grid =
[[123 123 152 118 153 151 125 111 131 125 140 118 148]
 [140 135 119 139 118 123 139 138 134 138 140 139 136]
 [132 124 119 137 120 114 114 149 106 130 102 138 104]
 [132 136 129 130 128 130 137 125 136 133 135 130 133]]
grid[-4, 0]	123
grid[-4, -3]	140
grid[2, 11]	138
grid[:, -1]	[148, 136, 104, 133]
grid[:, 5]	[151, 123, 114, 130]
grid[1]	[140, 135, 119, 139, 118, 123, 139, 138, 134, 138, 140, 139, 136]
grid[-4, -10]	118
grid[1, -3]	140
grid[1, 7]	138
grid[:, -4]	[125, 138, 130, 133]
grid[2, 5]	114
grid[1, -13]	140
grid[-3, -2]	139
grid[:, 3]	[118, 139, 137, 130]
grid[1, -5]	134

a =
[[122 118 114 128 117 116 128 132 131]
 [139 141 139 100 141 140 101 134 134]]
Rows and columns are counted from 0.
row 0 col 0 => 122
row 1 col 8 => 134
row 0 col 2 => 114
row 0 col 7 => 132
row 0 col 4 => 117
row 1 col 0 => 139

W = [[120, 119, 120, 120, 126, 125, 125, 119, 119, 121, 133, 120, 120, 132, 120], [136, 136, 141, 124, 150, 138, 139, 138, 126, 119, 133, 124, 122, 133, 137], [118, 122, 116, 122, 124, 111, 130, 120, 122, 121, 119, 122, 122, 118, 117], [130, 135, 132, 133, 134, 117, 137, 131, 133, 129, 118, 133, 131, 118, 132], [119, 119, 116, 116, 123, 126, 129, 120, 116, 113, 127, 116, 115, 126, 117], [132, 136, 128, 127, 129, 129, 139, 137, 130, 121, 121, 127, 125, 121, 130], [121, 118, 123, 124, 126, 128, 120, 118, 122, 128, 135, 124, 126, 135, 121]]
W[0, 0]: 120
W[4]: [119, 119, 116, 116, 123, 126, 129, 120, 116, 113, 127, 116, 115, 126, 117]
W[1, 4]: 150
W[2, 6]: 130
W[2, 2]: 116
W[3, 3]: 133
W[0, 10]: 133
W[0, 4]: 126
W[5, 12]: 125
W[5, 7]: 137
W[0, 6]: 125
W[1, 9]: 119
W[:, 1]: [119, 136, 122, 135, 119, 136, 118]
W[1, 7]: 138
W[4, 0]: 119
W[:, 10]: [133, 133, 119, 118, 127, 121, 135]
W[2, 11]: 122
W[1, 13]: 133
W[0, 14]: 120
W[4, 7]: 120
W[2, 5]: 111
W[1, 1]: 136
W[4, 4]: 123
W[6, 4]: 126
W[4, 1]: 119
W[1, 6]: 139
W[3, 0]: 130
W[0]: [120, 119, 120, 120, 126, 125, 125, 119, 119, 121, 133, 120, 120, 132, 120]
W[3, 10]: 118
W[:, 7]: [119, 138, 120, 131, 120, 137, 118]
W[0, 9]: 121
W[:, 12]: [120, 122, 122, 131, 115, 125, 126]
W[4, 2]: 116
W[1]: [136, 136, 141, 124, 150, 138, 139, 138, 126, 119, 133, 124, 122, 133, 137]

arr =
[[112 117 129 117 105 121 126]
 [146 129 149 141 137 137 137]
 [113 122 127 117 108 112 127]
 [137 134 141 132 131 121 133]]
arr[0][0] = 112
arr[0][2] = 129
arr[:, 3] = [117, 141, 117, 132]
arr[3][4] = 131
arr[2][6] = 127
arr[0][4] = 105
arr[0][5] = 121
arr[3][0] = 137
arr[2][0] = 113
arr[3] = [137, 134, 141, 132, 131, 121, 133]

x =
[[140 142 120 127 133 109]
 [136 133 108 127 132 106]
 [138 130 101 123 132 119]
 [137 126 111 120 133 132]
 [121 108 140 108 145 141]
 [138 130 102 122 133 121]
 [138 128 104 123 132 123]]
Rows and columns are counted from 0.
row 0 col 0: 140
row 6 col 5: 123
row 3 col 4: 133
row 1 col 2: 108
row 1 col 5: 106
row 2 col 5: 119
row 4 col 4: 145
row 5 col 1: 130
row 4 col 3: 108
row 3 col 2: 111
row 6 col 3: 123
row 6 col 0: 138
row 0 col 5: 109
row 3 col 1: 126
row 4 col 2: 140

B =
124,112,106,129
139,153,130,138
118,101,120,122
120,106,116,124
142,144,141,151
146,148,136,157
136,147,143,138
B[-7, -4]	124
B[-6]	[139, 153, 130, 138]
B[0, -1]	129
B[6, 2]	143
B[-5, -1]	122
B[4, 0]	142
B[-1]	[136, 147, 143, 138]
B[-5, 0]	118
B[:, -4]	[124, 139, 118, 120, 142, 146, 136]

data =
[[136 140 142 141 139 135 130 124 120 117]
 [121 121 123 125 128 132 135 138 140 139]
 [106 113 122 132 140 145 145 140 132 122]
 [114 118 123 128 132 133 130 124 117 109]
 [143 147 147 144 137 129 122 117 113 113]
 [133 132 132 133 135 136 136 134 130 126]
 [136 135 133 132 130 130 129 130 130 130]
 [138 138 135 130 126 122 122 124 128 133]
 [129 131 130 128 125 122 121 122 124 128]]
data[0][0] -> 136
data[7] -> [138, 138, 135, 130, 126, 122, 122, 124, 128, 133]
data[3][5] -> 133
data[:, 8] -> [120, 140, 132, 117, 113, 130, 130, 128, 124]
data[6][4] -> 130
data[2][6] -> 145
data[2][7] -> 140
data[1][5] -> 132
data[5][1] -> 132
data[4][6] -> 122
data[3][9] -> 109
data[1][9] -> 139
data[7][5] -> 122
data[:, 5] -> [135, 132, 145, 133, 129, 136, 130, 122, 122]
data[:, 4] -> [139, 128, 140, 132, 137, 135, 130, 126, 125]
data[2] -> [106, 113, 122, 132, 140, 145, 145, 140, 132, 122]
data[4] -> [143, 147, 147, 144, 137, 129, 122, 117, 113, 113]
data[:, 1] -> [140, 121, 113, 118, 147, 132, 135, 138, 131]
data[6] -> [136, 135, 133, 132, 130, 130, 129, 130, 130, 130]
data[6][0] -> 136
data[7][8] -> 128
data[7][9] -> 133
data[8][8] -> 124
data[7][3] -> 130
data[5][2] -> 132
data[4][3] -> 144
data[3] -> [114, 118, 123, 128, 132, 133, 130, 124, 117, 109]
data[5][5] -> 136
data[:, 9] -> [117, 139, 122, 109, 113, 126, 130, 133, 128]
data[0][8] -> 120
data[0] -> [136, 140, 142, 141, 139, 135, 130, 124, 120, 117]
data[4][0] -> 143
data[1] -> [121, 121, 123, 125, 128, 132, 135, 138, 140, 139]
